Each row of numbers stands for one object and depends on some of the facts below. Use the named rows to name the rest.

Facts:
(1002) α:(927) (859) Θ:logur Φ:c λ:(473)
(1004) α:(176) (1474) Θ:logur Φ:a λ:(1401)
(1010) Θ:logur Φ:a λ:(199)
(1017) α:(1162) (671) (490) (286) (368) (768) (991) (1546) Θ:gogrer Φ:a λ:(1646)
(1022) α:(770) (1546) Θ:logur Φ:a λ:(914)
(1030) α:(770) (1113) Θ:logur Φ:c λ:(671)
(1044) α:(1631) (1218) (1252) Θ:gogrer Φ:b λ:(864)
(1045) Θ:logur Φ:a λ:(1054)
(1054) λ:(1083)
(1065) α:(1415) (1096) (631) (927) (391) (869) Θ:logur Φ:c λ:(473)
(1072) Θ:gogrer Φ:b λ:(1646)
(1078) Θ:gogrer Φ:b λ:(914)
(108) α:(1162) (1546) Θ:gogrer Φ:e λ:(251)
(1088) Θ:logur Φ:a λ:(199)
(1093) Θ:gogrer Φ:a λ:(1399)
(1096) Θ:logur Φ:e λ:(640)
(1113) Θ:gogrer Φ:a λ:(864)
(1116) α:(1180) (1088) (1474) Θ:logur Φ:b λ:(1083)
(1125) Θ:logur Φ:a λ:(1163)
(1135) α:(631) Θ:gogrer Φ:c λ:(1401)
(1152) Θ:logur Φ:b λ:(260)
(1160) α:(650) (776) Θ:logur Φ:c λ:(137)
(1162) λ:(199)
(1163) α:(1509) (1162)
(1164) λ:(1399)
(1196) α:(1537) (731) Θ:logur Φ:b λ:(1415)
(1207) Θ:logur Φ:c λ:(192)
(1218) Θ:gogrer Φ:a λ:(251)
(1219) Θ:gogrer Φ:c λ:(609)
(1223) Θ:logur Φ:b λ:(123)
(1225) α:(1078) (1537) (286) Θ:gogrer Φ:b λ:(473)
(1228) α:(1113) Θ:logur Φ:b λ:(1318)
(123) λ:(1184)
(124) Θ:logur Φ:b λ:(1280)
(1252) Θ:gogrer Φ:a λ:(671)
(1280) α:(244) λ:(850)
(1318) α:(1450) (1045) λ:(1180)
(1367) α:(118) Θ:logur Φ:e λ:(355)
(1368) Θ:gogrer Φ:d λ:(151)
(137) λ:(183)
(138) Θ:logur Φ:a λ:(192)
(1398) Θ:logur Φ:e λ:(1162)
(1401) λ:(183)
(1415) λ:(1184)
(1439) Θ:logur Φ:b λ:(609)
(1442) α:(1252) (650) Θ:logur Φ:f λ:(1164)
(1446) α:(671) (118) (1164) (1184) (776) Θ:gogrer Φ:d λ:(1399)
(1450) Θ:logur Φ:a λ:(1184)
(1460) α:(490) Θ:logur Φ:e λ:(199)
(1474) λ:(157)
(1487) α:(340) (283) (866) Θ:gogrer Φ:a λ:(260)
(1503) Θ:logur Φ:a λ:(192)
(1508) Θ:logur Φ:d λ:(1646)
(1509) Θ:gogrer Φ:d λ:(609)
(151) λ:(183)
(1512) α:(1546) Θ:logur Φ:e λ:(1184)
(1537) Θ:gogrer Φ:a λ:(1318)
(1540) α:(1180) Θ:gogrer Φ:a λ:(1399)
(1546) Θ:gogrer Φ:d λ:(549)
(1549) α:(283) (1450) Θ:logur Φ:a λ:(809)
(1552) α:(199) Θ:gogrer Φ:e λ:(279)
(1554) Θ:logur Φ:f λ:(473)
(1589) Θ:gogrer Φ:f λ:(92)
(1599) Θ:gogrer Φ:f λ:(151)
(1601) α:(1661) Θ:gogrer Φ:c λ:(671)
(1620) Θ:logur Φ:e λ:(251)
(1627) α:(1083) (1503) Θ:logur Φ:a λ:(340)
(163) Θ:logur Φ:a λ:(38)
(1630) Θ:logur Φ:b λ:(1507)
(1631) Θ:logur Φ:d λ:(850)
(1646) α:(251) λ:(671)
(1661) Θ:logur Φ:a λ:(340)
(167) Θ:logur Φ:e λ:(1164)
(168) α:(1162) Θ:gogrer Φ:e λ:(22)
(176) Θ:gogrer Φ:c λ:(199)
(180) α:(516) Θ:gogrer Φ:c λ:(770)
(183) α:(1415) (1401) (776)
(185) Θ:gogrer Φ:c λ:(1280)
(192) λ:(490)
(217) Θ:logur Φ:b λ:(22)
(22) α:(1398) (1450)
(224) α:(1218) Θ:logur Φ:c λ:(1164)
(251) λ:(22)
(252) α:(1218) (909) (490) Θ:gogrer Φ:a λ:(609)
(260) α:(283) (770)
(279) α:(1072) λ:(340)
(28) Θ:gogrer Φ:e λ:(118)
(283) Θ:logur Φ:a λ:(473)
(286) Θ:gogrer Φ:b λ:(1184)
(30) Θ:logur Φ:c λ:(151)
(336) α:(490) Θ:logur Φ:f λ:(1083)
(355) λ:(490)
(36) α:(909) (391) Θ:gogrer Φ:b λ:(1163)
(368) Θ:logur Φ:a λ:(244)
(377) α:(1661) (1554) (731) Θ:gogrer Φ:a λ:(864)
(38) λ:(850)
(390) α:(123) (809) (40)
(391) λ:(1163)
(399) α:(123) (671) (631) (1630) Θ:logur Φ:d λ:(22)
(40) Θ:logur Φ:c λ:(1164)
(411) λ:(1507)
(436) α:(1180) (1093) Θ:logur Φ:c λ:(391)
(449) Θ:gogrer Φ:a λ:(864)
(473) α:(28) λ:(183)
(507) Θ:gogrer Φ:c λ:(1318)
(516) Θ:gogrer Φ:a λ:(850)
(52) α:(632) Θ:gogrer Φ:b λ:(192)
(549) α:(1509) (1537) (67) λ:(390)
(570) α:(945) (507) Θ:gogrer Φ:a λ:(355)
(609) α:(927) (167)
(613) α:(1072) (490) (1398) (1630) Θ:logur Φ:b λ:(1415)
(631) Θ:gogrer Φ:a λ:(770)
(632) λ:(157)
(640) λ:(1083)
(650) Θ:logur Φ:c λ:(609)
(656) α:(1509) (1399) (507) Θ:gogrer Φ:d λ:(809)
(67) Θ:logur Φ:c λ:(411)
(670) Θ:gogrer Φ:b λ:(411)
(675) Θ:gogrer Φ:a λ:(157)
(687) α:(490) (1093) (1589) Θ:logur Φ:b λ:(859)
(731) Θ:logur Φ:e λ:(279)
(768) Θ:gogrer Φ:b λ:(92)
(774) Θ:gogrer Φ:b λ:(390)
(776) Θ:gogrer Φ:b λ:(1318)
(78) Θ:logur Φ:c λ:(22)
(809) λ:(1083)
(816) Θ:gogrer Φ:a λ:(123)
(829) α:(873) (192) (251) Θ:logur Φ:c λ:(260)
(83) Θ:logur Φ:d λ:(1646)
(850) α:(1219)
(859) λ:(770)
(864) α:(355) (138) (1546) λ:(850)
(866) Θ:logur Φ:c λ:(1184)
(867) α:(770) (40) Θ:gogrer Φ:a λ:(1646)
(869) Θ:logur Φ:d λ:(244)
(873) Θ:logur Φ:b λ:(1280)
(909) Θ:gogrer Φ:a λ:(1164)
(914) α:(368) (940)
(92) α:(632) (1401) (1398) λ:(770)
(927) Θ:logur Φ:e λ:(1280)
(940) Θ:logur Φ:a λ:(490)
(945) Θ:gogrer Φ:f λ:(1054)
(991) Θ:gogrer Φ:d λ:(38)
(993) α:(675) Θ:logur Φ:c λ:(1474)

Named rows:
[  0  18  -2  -2  -1  -1   1  -4  -5  -3  -2  -3  -4  -5  11   0   1   2
   0  21 -10  -4   0  17   1   3  -5 -20  13  -2  -7   2  -3  -5  -2  -1
  -2   0   7  -2   5   0  -7   0  -4]: (1646)
[ -3  40  -2  -7  -1   0   4  -5  -7   6  -2  -9  -4 -14   8  -3  18  10
   1  -1   4   4   4   2   2  23  -5   0   4  -5 -17   1  -3   0  -2  28
  -3   0  16  -1  -7   1  -1  -1  13]: (867)
[  2  10  -1  -8  23   3   3  -3   4  -3  -1  20  -4 -16   1  -3   2  -4
  10  -1  -9   2  -2  -2   1  -4   9 -24  -2  13  12   0  -3   2  -2  -3
  -6   0  11  -1 -13   1  -3   1   4]: (176)
[  4  -7   0  -8   9  20   3  11   9  -3  -3   2  -3 -10   1   4   3   1
   1   1   6 -11  -1  -2   6  -4   3 -17  -1  -1   4   1  -2  -3  -1  -2
  -6   4  -2  -2 -10   0  -8  -4  -9]: (167)
[  1  -4  -1  -6  -1   2   8  -3   4   8  -3   6  -2 -16   5  10  13  -2
   5  -1  12   2  -1   1   3   1  -4  33  13  -6 -17   1  -3   8  -2   7
  -5   2   0   0 -13   1  -3  10   9]: (252)
[  4  -7  -1   1  -1   9  17   2  19  -7  -2   8  -2 -11   6   6   1  -3
   1   2   4   0   1  11   3  -3  -4   7  11  -2 -16   0  -3  -5   0  -2
  -6   6  -2  -1 -12   1  -6   0  -5]: (490)
[ -2  -7  -1  33   0   0   1  -3  -4   9  -3  -5  -4  -2   9  -1   3  16
   9   0  -9  -7  -2   0   5   0   0  36  -3  -2 -10   1  -3  27  -1   3
  -6   0   5   5  -4   0  -8   4  25]: (377)
[  2  -5  -1  -1  -1   2   3  20   3  -6  -3   2  -3   5   7  -1  -6  -4
   1   1  -9  -7   0   7   2  -2  -3 -15  -4  -2  -4   1  -1  -5  -3  -2
  -5   1   1  -2  -8   0  -4  -3  -8]: (1083)
[ -2  -7  -2  -3  -2   1   2  -5  -2  -1   1  -5   2   5   5   2  -3   6
   1   2 -12  -8  -2  -2   1  -3  -4 -19  -1  -6  -5   0  -3  -5   2  -3
  -3   1  -2  -1  -3   0  -6  -1  -5]: (1116)
[ -2  -5  -1  -8  -1  -1   1  -1   3   3  -3  -5  -3 -12   2  -3  -6   4
   2   0   1  -3   0   0   2   3   0  12  -3  -4  -8   2  -3  -2  -1  14
  -4   2   0  -1 -13   0   1  13  -5]: (1045)
[  2  10  -1  -8  24   3   3  -3   4  -3  -2  20  -4 -16   1  -2   3  -4
  10  -1  -9   2  -2  -1   2  -4   9 -24  -3  13  12   0  -3   3  -2  -3
  -6   0  11  -1 -13   1  -3   0   4]: (1219)
[  0  11  -1  -8   5  -1   1  -4  -4   5  -3  -8  -4  -8   6  -3   9  15
   5  -1   0  -2   0  10   3   4  -2   2  -4  -4 -17   2  -3   0  -2   6
  -4   1   9  -2 -13   0   2  13   3]: (1252)
[  0  -2  -2  -8   3  -1   2   0  -2   5  -3  -3  -3  -5   4  -2   5   4
   5   0   2  -4  -1   0   5   2  -1   2  -4  -5 -17   1  -2   4  -2   1
  -4   1   6  -2 -13   0   2   9   1]: (816)
[ -4   1   7   1  29   5   3  -4  -3  -5  -2   8  -4 -15   1  -3   2  -4
   8   1 -11   3   3   1   2  -5   7  16  -3  17  31   1   1   5  -3   5
  -6   0  -1  -1 -13   1  14  -4  -5]: (30)
[  2  -6  -2  -3   3   4   2   1  -1  -5  -2  -7  -1  21   6  -1   9   2
   0  -1 -10  -8  -1  -1   7  -3  -3 -28  -3  -5 -17   0  -1  -5   3  -1
  -5   3  -1  -2 -11   0  -3  -1  -1]: (286)
[  1  -5  -2   3  -2   3   7   2  -3  -2  -3   9  -3   8   6   8  -7  -4
   0  11 -11  -8  -1   4   1  -3  -3 -11  -3  -2   2   0  -1  -5  -3  -3
  -1   0   4  -1  -3   0  -7  -2  -7]: (549)
[ -2   3   0  -8  18   2   4  -4  10  -3  -2  19  -4 -15   1  -2  -7  -4
   5  -1 -10   4  -2  -2   1  -4  10 -16  -2  16  28   1  -3  -2  -3   0
  -6   0   4  -1 -11   1  -4   4  -2]: (67)

Name these rows:
No name comes twice in this set of rows, the named rows included.
[  1  -6  -1   8  -1   8   8   5   3  -5  -2   8  -4  21   1   1  -7  -4
   1   7  -7  -5   2   8   2  -2  -2 -11  -4   5  -5   2   3  -5  -2  -2
  -3   3   7  -2  -5   0  -5   3  -6] | (1162)
[ -3   0  -1  -8  -1  -1   2  -4  -4   7  -2  -3   0 -15   4  -2  -4   1
   0   0  -1  -3   0  -3   1  10  -3  16  -4  -6  -5   0  -3   2  -2  27
  -2   0   0   0 -10   1  -3   1  -2] | (1549)
[  0  -6  -1  -9   0   3   3  -4  -4  13  -3   5   0 -10   3  12   7   7
   3   0  -1  -7  -2  -4   4   0  -1   0  -4  -7 -15   1  -2  15  -3  -3
  -2   0   1   2 -13   0  -3   3   2] | (1540)
[ -2  -7  -1  55  -2  10   2  -4   1  -4  -3   4  -4  19   4  -1  -5  -4
   1  -1 -10  -6   1   1   3   3  -3  18  -2  10   1   0  -1   1   0  -3
  -5   0   6  -1  18   1  -9  -3  16] | (864)
[ -1  -6   3  -8  12  22   9  -4  15   5  -2  32   0 -14   1  10  -2  -4
   3  -1  -5   3  -2  -2   1  -5  10 -24  -2   9  26   1  -3   5  -2  -3
  -6   0  -2  -3 -13   3  -9  -2   2] | (224)
[ -1  25  -1  -5   0  -1   5  -1  -5   9  -2   1  -4  -8   2   0  14  14
   1   3  15   8   4  14   3  13  -4  17  12   1 -17   3  -3  -1   0   3
  -2   4  19  -2  -9   0  -2  29  16] | (1017)
[ 1 -5 -2  8 -2  8 13 -2 -3 -1 -1 15 -4 18  2  9 -7 -4  0 16 -8 -6  1  5
  1 -2 -3 -7 -4  3  1  1  2 -5 -3 -2  1  1  9 -2 -1  0 -7  2 -5] | (1163)
[ -4  -5  -2  15  -1  13   8  -4  21  -5   1  -2  15   1   8   6   3  -4
   1  13 -12   8  -2  -1   4  -2  -5 -23  46  -6 -17   0  -3  -5   9  -1
  -6   8  -2   4 -13   0  -5   5  15] | (336)
[ -1  -7  -2  46  -1   6   2  -5  -1  -2  -3  -8  -5  18  13   1   9   9
   3  -1 -12 -10  -2  -1   9  -3  -3   4  18  -3 -14   1  -2  10   5  -3
  -5   0  -2   1   8   0  -9  -4  23] | (1044)

Now the same objects, written a new way:
Some objects and their rows:
[-12  -5   5  -9  -8 -19  33   0  12   7  10   5  20   0]: (279)
[-14 -13  -8  -7 -13  -8  19 -15  15  29  11  16  15 -25]: (770)
[-11   6  23  11  -4   3  -8   0   4   4   2   3   4  -9]: (670)
[-11   6  24  12  -3   3  -9   3   4   4   1   3   4  -9]: (774)
[  6   3   6  15   2 -12   8   2   6  18  -7   0  17  -4]: (1398)
[-25 -23  10  14 -30   5   8  13  18  10   2   1  -3 -21]: (1546)
[-43 -29  -4 -10 -10  15  32  -8  22  35  -5 -21  23  12]: (864)
[ -9  -3   7   1 -15  -9  31 -12   9   8   5  12  26  -4]: (1415)
[  4   5  -3  15  30  -7 -23  -3 -13  10 -18   6  17   0]: (1450)
[  1   4 -13  -3  33 -16 -27   3 -15  18 -13   1   8   2]: (1549)
[  9 -17   9   2 -22 -36  15 -17  30 -16   8  30  19 -11]: (137)
[  1   0   0  23  29  -5 -22  -1 -10   5 -22   4  17  -1]: (1125)
[-25 -16  -2  -1 -22 -16  34   5  12 -14  -7 -12  18   3]: (1163)
[ -7 -12   5  21   3 -11  -3   9 -12  14 -10  18  22   1]: (1207)
[  3   0   0  14  25  10 -23   0 -13  -8 -16   4  13   6]: (1537)
[-29   7  20  17 -19   5  25   8  -7  38   5  -9  26  -6]: (1631)
[ -7  -8   2   5   8 -24   0  22 -16  11  -8   8  18  13]: (436)

Rows to name:
No name comes twice in this set of rows, the named rows included.
[-14  -6   2  -7 -12 -16  32  -3  12   6   7   4  21  -2] | (914)
[ -3  -8 -22 -11  32   4 -31   1  -8  15  -1   7   1 -10] | (867)
[-13 -14  22  13  18 -13  45   5  28  10  18  12  26 -12] | (490)
[ 12 -15   9   3 -22 -39  13 -19  28 -15  13  27  20  -7] | (1401)
[11 -1  7 16 -3  6  3  4  5  8 -3  3  7 -2] | (28)
[-27   3  20  13 -19  22  26   8  -2  28  13  -6  20  -5] | (991)
[-19 -27 -18   7  -9   5   6  17  18 -11 -13 -22  -4 -10] | (108)
[ 6  0  1  1 -1 -2  6 10  5  6  1 -4  5  3] | (1552)
[ 18 -10  -5   8  23 -43 -39  -2   4 -21 -10  11   8   7] | (1004)
[ -1   1  -5  10  31 -13 -21   5 -12   3 -19  -3  15   5] | (1627)
[  2  -1 -11  -5  33   3 -25   4 -11   4  -5   4   6   3] | (1487)
[-13 -11   2   4  35  38 -22 -10  -6  37 -16  -7  19  22] | (1113)
[-17 -23 -18   9  -4 -12   2  13  16  11 -16 -19   1 -18] | (1512)
[-15 -10 -16 -26  -9 -18  19 -11  13  31  18  12  11 -19] | (260)
[  3   3   0   4   1 -18   7   9   3  12  -8 -10  12   2] | (1367)

